Here is a tiny trained network, its code and every weight. The questions are about switching its units off for an input and a class, where a switched-off unit gives its printed mean instead of its output.

import numpy as np


def w(rows, s, z=0):
    codes = np.array(rows[::2]) - 128.0
    scale = np.full(codes.shape[1], s)
    scale[-1] = z or s
    return codes * scale


def norm(h):
    return h / np.sqrt((h * h).mean(-1, keepdims=True) + 1e-5)


def f(y):
    return y / 2 * (1 + np.tanh(0.7978845608 * (y + 0.044715 * y**3)))


def log_softmax(a):
    a = a - a.max(-1, keepdims=True)
    return a - np.log(np.exp(a).sum(-1, keepdims=True))


def net(x, mask):
    res = np.array(x, float).reshape(1, 7) / 4 @ E
    u = 0
    for l in range(4):
        y = f(norm(res) @ A[l][:, :-1].T + A[l][:, -1])
        res = res + np.where(mask[u : u + 3], y, B[l][:, -1]) @ B[l][:, :-1]
        u += 3
    return log_softmax(norm(res)[-1] @ U[:, :-1].T + U[:, -1])


A, B = {}, {}
E = w([
[200,163,188,50,115,145],'x0',
[64,255,134,114,104,177],'x1',
[140,143,182,63,38,165],'x2',
[184,104,57,125,148,104],'x3',
[123,179,182,129,190,122],'x4',
[94,105,148,144,163,228],'x5',
[103,101,103,133,113,161],'x6',
],0.0044)
A[0] = w([
[158,177,12,140,178,73,13],'L0N1',
[136,108,95,114,66,10,4],'L0N2',
[136,104,110,113,2,184,44],'L0N3',
],0.0061,0.0045)
B[0] = w([
[220,188,33,76,140,149,246],'L0N1',
[154,108,140,161,49,2,174],'L0N2',
[125,84,110,40,114,191,187],'L0N3',
],0.0079,0.0011)
A[1] = w([
[115,81,114,78,40,201,2],'L1N1',
[127,100,102,94,86,2,19],'L1N2',
[199,148,194,108,169,184,29],'L1N3',
],0.0074,0.0037)
B[1] = w([
[148,75,82,3,81,152,217],'L1N1',
[162,142,168,205,34,95,249],'L1N2',
[215,154,195,96,88,50,191],'L1N3',
],0.008,0.0016)
A[2] = w([
[130,134,145,130,140,3,5],'L2N1',
[125,36,79,176,194,137,59],'L2N2',
[110,74,112,42,45,202,10],'L2N3',
],0.0075,0.003)
B[2] = w([
[174,88,96,97,2,152,165],'L2N1',
[80,46,161,214,205,112,216],'L2N2',
[65,61,71,38,58,163,251],'L2N3',
],0.0064,0.0027)
A[3] = w([
[239,134,254,59,153,140,1],'L3N1',
[192,138,161,169,163,197,108],'L3N2',
[187,154,14,86,212,87,21],'L3N3',
],0.0068,0.0039)
B[3] = w([
[196,176,217,58,207,84,251],'L3N1',
[88,126,78,70,87,77,140],'L3N2',
[179,155,2,103,173,158,179],'L3N3',
],0.0093,0.0021)
U = w([
[216,238,10,136,220,152,79],'0',
[222,234,243,29,232,80,84],'1',
[31,55,78,21,31,221,159],'2',
[213,122,145,222,23,23,72],'3',
[56,49,145,246,214,143,249],'4',
[1,241,206,190,150,221,77],'5',
],0.0087,0.0017)

Each question gives the input, the list of numbers given to net, and the class t.
The units are the neurons (one row each of A and B). Each row of codes is followed by its name. A weight is (code - 128) times the scale printed after its matrix; where a second scale follows, it is the last column's (A, B and U).
mask holds one flag per neuron, layer by layer. A switched-off neuron (its flag False) gives its mean, the last column of its row in B, instead of its output. The means were averaged over made-up inputs and are rounded, as every weight is.
A unit's drop is (log p(t) with every unit on - log p(t) with that unit switched off) / (log p(t) with every unit on - log p(t) with every unit switched off).
The circuit of an input: a set's keep is (log p(t) with only the set's units on - log p(t) with every unit switched off) / (log p(t) with every unit on - log p(t) with every unit switched off). Starting from all 12 units, units are removed one at a time, each time the one whose removal leaves the highest keep (on an exact tie, the one counted first), for as long as the keep stays at least 0.8.
units of the circuit, in order: the units of the circuit, biggest drop first
most important unit: the unit with the biggest drop
top k neurons: the k neurons with the biggest drops, biggest first
top k neurons in layer l: the k neurons of layer l with the biggest drops, biggest first
drop when u is switched off: that unit's drop, to one decimal
input [0,-1,-6,4,-7,1,5], class 4: most important unit	L2N2
input [3,2,-5,-8,-2,-2,1], class 5: top 2 neurons	L3N1, L2N2
input [-4,0,-4,-1,3,-2,-8], class 0: top 2 neurons	L0N1, L3N3
input [-6,1,-7,-4,6,-7,-7], class 0: units of the circuit, in order	L0N1, L3N3
input [-1,2,0,6,8,-8,-7], class 0: top 3 neurons	L0N1, L3N3, L1N3
input [1,3,1,-2,0,-5,-2], class 3: top 2 neurons in layer 2	L2N1, L2N3
input [-6,3,0,1,0,-2,7], class 4: drop when L2N2 is switched off	0.1
input [2,-2,1,4,5,4,8], class 1: drop when L1N3 is switched off	3.8
input [4,-4,-8,-4,-6,-1,7], class 4: drop when L2N2 is switched off	0.1
input [5,-3,0,0,4,-8,-3], class 3: drop when L0N2 is switched off	0.2
